Y: |  525 | -252 | -439 | -471 |  -62 |  476 | -196 | -241 |   63 | -506 | -699 | -798 | -388 |  221 | -525 |  290 | -126 | -856 | -429 | -764 | -474 | -927 |  521 |  321 |
H: | -104 |  -60 |   88 | -306 |  413 |   73 |  358 |  -56 |  -65 |  216 | -496 |  -33 |   63 |  469 |  112 |  525 | -254 | -339 | -172 | -197 |  -68 |  415 |   77 |  492 |
A: | -178 |   93 | -439 | -471 |  -62 |  476 | -196 | -241 |   63 | -506 | -699 | -798 | -388 |  170 | -525 |  290 |  -71 | -856 | -429 | -764 | -474 | -927 |  -70 |  321 |
P: |  469 |  112 |  525 | -254 | -339 | -172 | -199 |  -68 |  384 |   -7 |    5 |   -6 |  210 | -388 |  248 | -334 |  113 |  497 | -669 |  145 | -746 | -326 |   82 | -377 |
then: |  170 | -525 |  290 |  -71 | -856 | -> | -429 | -764 |
then: |  469 |  112 |  525 | -254 | -339 | -172 | -197 |  -68 | -> | 415 |  77 |
q: |  525 | -252 | -439 | -471 |  -62 |  476 | -196 | -241 |   63 | -506 | -699 | -798 | -388 |  221 | -525 |  290 | -126 | -856 | -429 | -764 | -474 | -927 |  521 |  321 | -> Y
q: | -178 |   93 | -439 | -471 |  -62 |  476 | -196 | -241 |   63 | -506 | -699 | -798 | -388 |  170 | -525 |  290 |  -71 | -856 | -429 | -764 | -474 | -927 |  -70 |  321 | -> A
q: | -104 |  -60 |   88 | -306 |  413 |   73 |  358 |  -56 |  -65 |  216 | -496 |  -33 |   63 |  469 |  112 |  525 | -254 | -339 | -172 | -197 |  -68 |  415 |   77 |  492 | -> H

J: |  107 |  187 |   22 | -247 |  165 |  102 | -239 | -355 |  -72 |   -6 | -192 | -170 | -423 |  -91 |  244 | -301 |  200 |   -3 |  105 |  254 | -222 | -261 | -263 | -183 | -232 |  137 | -146 |  173 |  -81 | -130 | -134 |
Z: |   26 |  126 | -543 |   77 |    2 |   17 |   92 |  175 |  -92 |   48 |  323 |   70 | -193 |  -38 | -359 |  220 |  321 |  288 |   32 |   21 |  -32 |   36 |  786 |  -60 |  135 | -648 |  344 | -133 | -433 |   38 |  -22 |
Q: |  -76 | -185 |   -9 |  129 | -208 | -361 |  214 |  615 | -117 |  -75 |  159 |  345 |  494 |  207 | -269 |  593 | -186 |  -29 | -104 | -290 |  193 |  277 |  294 |  419 |  -44 | -146 |  137 | -196 |   68 |   53 |  107 |
W: |   21 |  209 | -697 |  197 |   90 |  743 | -227 | -881 |  105 |  424 |  199 | -599 | -692 | -538 |  -19 | -672 |  665 |  553 |  -87 |  436 | -128 | -241 |  423 | -701 |  499 | -537 |  883 |  -24 | -441 |   94 | -192 |
then: |  -29 | -104 | -> | -290 |  193 |
then: | -104 | -290 |  193 |  277 |  294 |  419 |  -44 | -146 |  137 | -196 |   68 | -> |  53 | 107 |
then: |  137 | -146 | -> | 173 | -81 |

C: |  188 | -385 |   37 | -131 |
X: | 456 | 418 | -13 |  98 |
E: |  182 | -965 |    9 |   24 |
q: |  188 | -385 |   37 | -131 | -> C
q: |  182 | -965 |    9 |   24 | -> E

G: | -174 |   15 | -393 |  156 | -343 | -338 |  481 |  301 | -399 |
T: | -149 |  130 | -242 |  475 | -189 |  -61 |  410 |  467 |  -55 |
F: |   23 | -136 |  202 |  147 | -683 | -290 | -857 |  529 | -196 |
D: |   23 | -136 |  202 |  147 | -683 | -290 | -857 |  201 | -196 |
K: | -242 |  475 | -149 |  130 | -683 | -290 | -857 |   85 |  381 |
L: | -149 |  130 | -242 |  475 | -189 |  -61 |  410 |  -89 |   80 |
q: |   23 | -136 |  202 |  147 | -683 | -290 | -857 |  529 | -196 | -> F
q: |   23 | -136 |  202 |  147 | -683 | -290 | -857 |  201 | -196 | -> D
q: | -149 |  130 | -242 |  475 | -189 |  -61 |  410 |  -89 |   80 | -> L

S: |  382 | -152 | -119 | -147 |  685 |   71 |  268 |  186 | -480 |  -64 | -224 | -157 | -150 |  110 |  392 |   15 | -454 | -463 | -172 |  178 |  -92 | -397 | -196 |  128 |   -7 |
U: |  -67 |  105 |   37 |   21 |  178 | -150 |  293 |  289 |   -9 |  206 |  -71 |  320 |  266 |  -19 |  311 | -336 |   57 |   33 |  243 |  366 |   14 | -195 | -132 |  210 |  404 |
M: |  -67 |   37 |  105 | -564 |   86 | -353 | -354 |  -43 |  132 | -175 |   93 | -977 |  -91 | -103 |  377 | -163 | -147 | -814 | -162 |  240 |  272 |   56 |  225 |  254 |   58 |
N: |   -5 |    6 |  185 | -551 |  -38 | -346 | -442 |   22 |   63 | -243 |  103 | -734 |   56 | -145 |  383 | -121 |   22 | -587 | -210 |  201 |  -78 | -368 | -159 |  125 |  -15 |
V: |   -5 |    6 |  185 | -551 |  -38 | -346 | -442 |   22 |   63 | -243 |  103 | -734 |   56 | -145 |  383 | -121 |   22 | -587 | -210 |  201 |  -78 | -368 | -159 | -254 |   28 |
R: |   -5 |    6 |  185 | -551 |  -38 | -346 | -442 |   22 |   63 | -243 |  103 | -734 |   56 | -145 |  383 | -121 |   22 | -587 | -210 |  201 |  265 |  113 |  308 |  232 |   45 |
q: |   -5 |    6 |  185 | -551 |  -38 | -346 | -442 |   22 |   63 | -243 |  103 | -734 |   56 | -145 |  383 | -121 |   22 | -587 | -210 |  201 |  -78 | -368 | -159 |  125 |  -15 | -> N
then: | -67 |  37 | 105 | -> | -564 |   86 |

